Below is a small trained network, with its code and all its weights. Each question gives an input and a class and asks what happens when units are switched off, that is, made to give their printed mean instead of their output.

import numpy as np


def w(rows, s, z=0):
    codes = np.array(rows[::2]) - 128.0
    scale = np.full(codes.shape[1], s)
    scale[-1] = z or s
    return codes * scale


def norm(h):
    return h / np.sqrt((h * h).mean(-1, keepdims=True) + 1e-5)


def f(y):
    return np.maximum(y, 0)


def log_softmax(a):
    a = a - a.max(-1, keepdims=True)
    return a - np.log(np.exp(a).sum(-1, keepdims=True))


def net(x, mask):
    res = np.array(x, float).reshape(1, 2) / 4 @ E
    u = 0
    for l in range(2):
        y = f(norm(res) @ A[l][:, :-1].T + A[l][:, -1])
        res = res + np.where(mask[u : u + 10], y, B[l][:, -1]) @ B[l][:, :-1]
        u += 10
    return log_softmax(norm(res)[-1] @ U[:, :-1].T + U[:, -1])


A, B = {}, {}
E = w([
[165,250,159,147,132,140,163,138,149],'x0',
[133,132,143,98,172,122,84,105,171],'x1',
],0.015)
A[0] = w([
[133,201,124,250,201,125,181,42,118,164],'0.n0',
[221,85,171,134,52,193,176,207,161,31],'0.n1',
[124,29,106,140,60,190,124,147,80,115],'0.n2',
[219,145,121,161,148,136,166,63,46,69],'0.n3',
[86,254,92,126,151,54,86,192,129,148],'0.n4',
[156,156,118,137,174,178,74,74,114,54],'0.n5',
[159,114,20,216,74,35,142,180,135,88],'0.n6',
[128,60,213,28,151,138,77,160,99,175],'0.n7',
[38,163,160,134,16,147,118,95,81,3],'0.n8',
[138,130,57,105,248,155,209,200,93,11],'0.n9',
],0.0052,0.0034)
B[0] = w([
[61,71,94,65,121,70,159,153,148,246],'0.n0',
[178,110,128,102,105,185,3,97,126,160],'0.n1',
[76,184,122,143,156,178,178,146,178,253],'0.n2',
[91,114,50,146,160,52,144,159,166,162],'0.n3',
[81,57,95,129,155,179,122,170,165,228],'0.n4',
[180,75,95,108,61,90,162,118,81,155],'0.n5',
[214,109,187,63,94,93,73,161,157,194],'0.n6',
[90,189,161,136,90,128,211,141,169,235],'0.n7',
[209,111,147,135,87,208,102,144,161,151],'0.n8',
[198,69,140,181,193,116,103,175,169,128],'0.n9',
],0.0062,0.0049)
A[1] = w([
[195,111,122,221,68,111,153,135,24,15],'1.n0',
[91,186,196,160,95,165,157,77,129,142],'1.n1',
[164,136,97,178,81,142,168,149,16,5],'1.n2',
[152,205,135,111,160,114,164,110,126,45],'1.n3',
[192,140,176,101,203,94,24,5,135,73],'1.n4',
[95,62,114,155,107,166,82,89,103,69],'1.n5',
[138,110,122,112,92,104,172,157,137,128],'1.n6',
[92,133,134,139,124,129,90,145,193,61],'1.n7',
[181,204,153,174,130,141,128,170,130,125],'1.n8',
[106,68,127,137,127,95,74,120,76,143],'1.n9',
],0.011,0.003)
B[1] = w([
[207,141,232,81,92,149,122,146,115,206],'1.n0',
[105,78,29,20,105,206,110,81,219,183],'1.n1',
[220,161,226,168,106,91,48,197,118,223],'1.n2',
[60,51,84,172,152,80,155,99,74,218],'1.n3',
[254,141,221,168,31,125,129,243,31,237],'1.n4',
[119,183,95,155,179,34,145,115,144,225],'1.n5',
[150,123,136,91,151,169,87,84,144,254],'1.n6',
[166,131,145,138,53,185,114,132,102,235],'1.n7',
[36,73,95,153,190,69,138,58,108,247],'1.n8',
[73,203,88,138,195,152,191,57,138,206],'1.n9',
],0.009,0.0057)
U = w([
[3,121,92,168,173,40,187,63,131,169],'0',
[221,129,220,151,70,91,112,188,99,201],'1',
[118,101,100,68,73,231,93,102,207,131],'2',
[133,169,95,169,134,150,109,137,124,18],'3',
[138,180,80,161,131,143,96,126,113,2],'4',
],0.017,0.0061)

Each question gives the input, the list of numbers given to net, and the class t.
The units are the neurons (one row each of A and B). Each row of codes is followed by its name. A weight is (code - 128) times the scale printed after its matrix; where a second scale follows, it is the last column's (A, B and U).
mask holds one flag per neuron, layer by layer. A switched-off neuron (its flag False) gives its mean, the last column of its row in B, instead of its output. The means were averaged over made-up inputs and are rounded, as every weight is.
A unit's drop is (log p(t) with every unit on - log p(t) with that unit switched off) / (log p(t) with every unit on - log p(t) with every unit switched off).
unit that matters most: the unit with the biggest drop
top k neurons: the k neurons with the biggest drops, biggest first
k most important neurons of layer l: the k neurons of layer l with the biggest drops, biggest first
drop when u is switched off: that unit's drop, to one decimal
input [-5,6], class 1: top 2 neurons	[1.n4 0.n0]
input [8,-7], class 0: unit that matters most	1.n8
input [1,3], class 2: top 2 neurons	[0.n4 1.n4]
input [-6,7], class 1: top 4 neurons	[1.n4 0.n0 0.n4 1.n8]
input [3,-1], class 2: top 2 neurons	[0.n4 0.n0]
input [-6,6], class 0: 3 most important neurons of layer 0	[0.n6 0.n7 0.n1]
input [-4,4], class 0: top 4 neurons	[0.n6 0.n7 1.n2 1.n5]
input [-3,0], class 2: 2 most important neurons of layer 0	[0.n7 0.n2]
input [2,-3], class 2: top 2 neurons	[0.n0 1.n4]
input [0,-1], class 2: 2 most important neurons of layer 1	[1.n4 1.n2]
input [3,-3], class 2: top 2 neurons	[0.n0 0.n4]
input [-6,8], class 1: drop when 1.n4 is switched off	3.1
input [2,1], class 2: drop when 1.n4 is switched off	0.2
input [1,0], class 2: drop when 1.n8 is switched off	0.1
input [-2,-2], class 2: unit that matters most	0.n2
input [-1,5], class 1: drop when 1.n4 is switched off	0.1
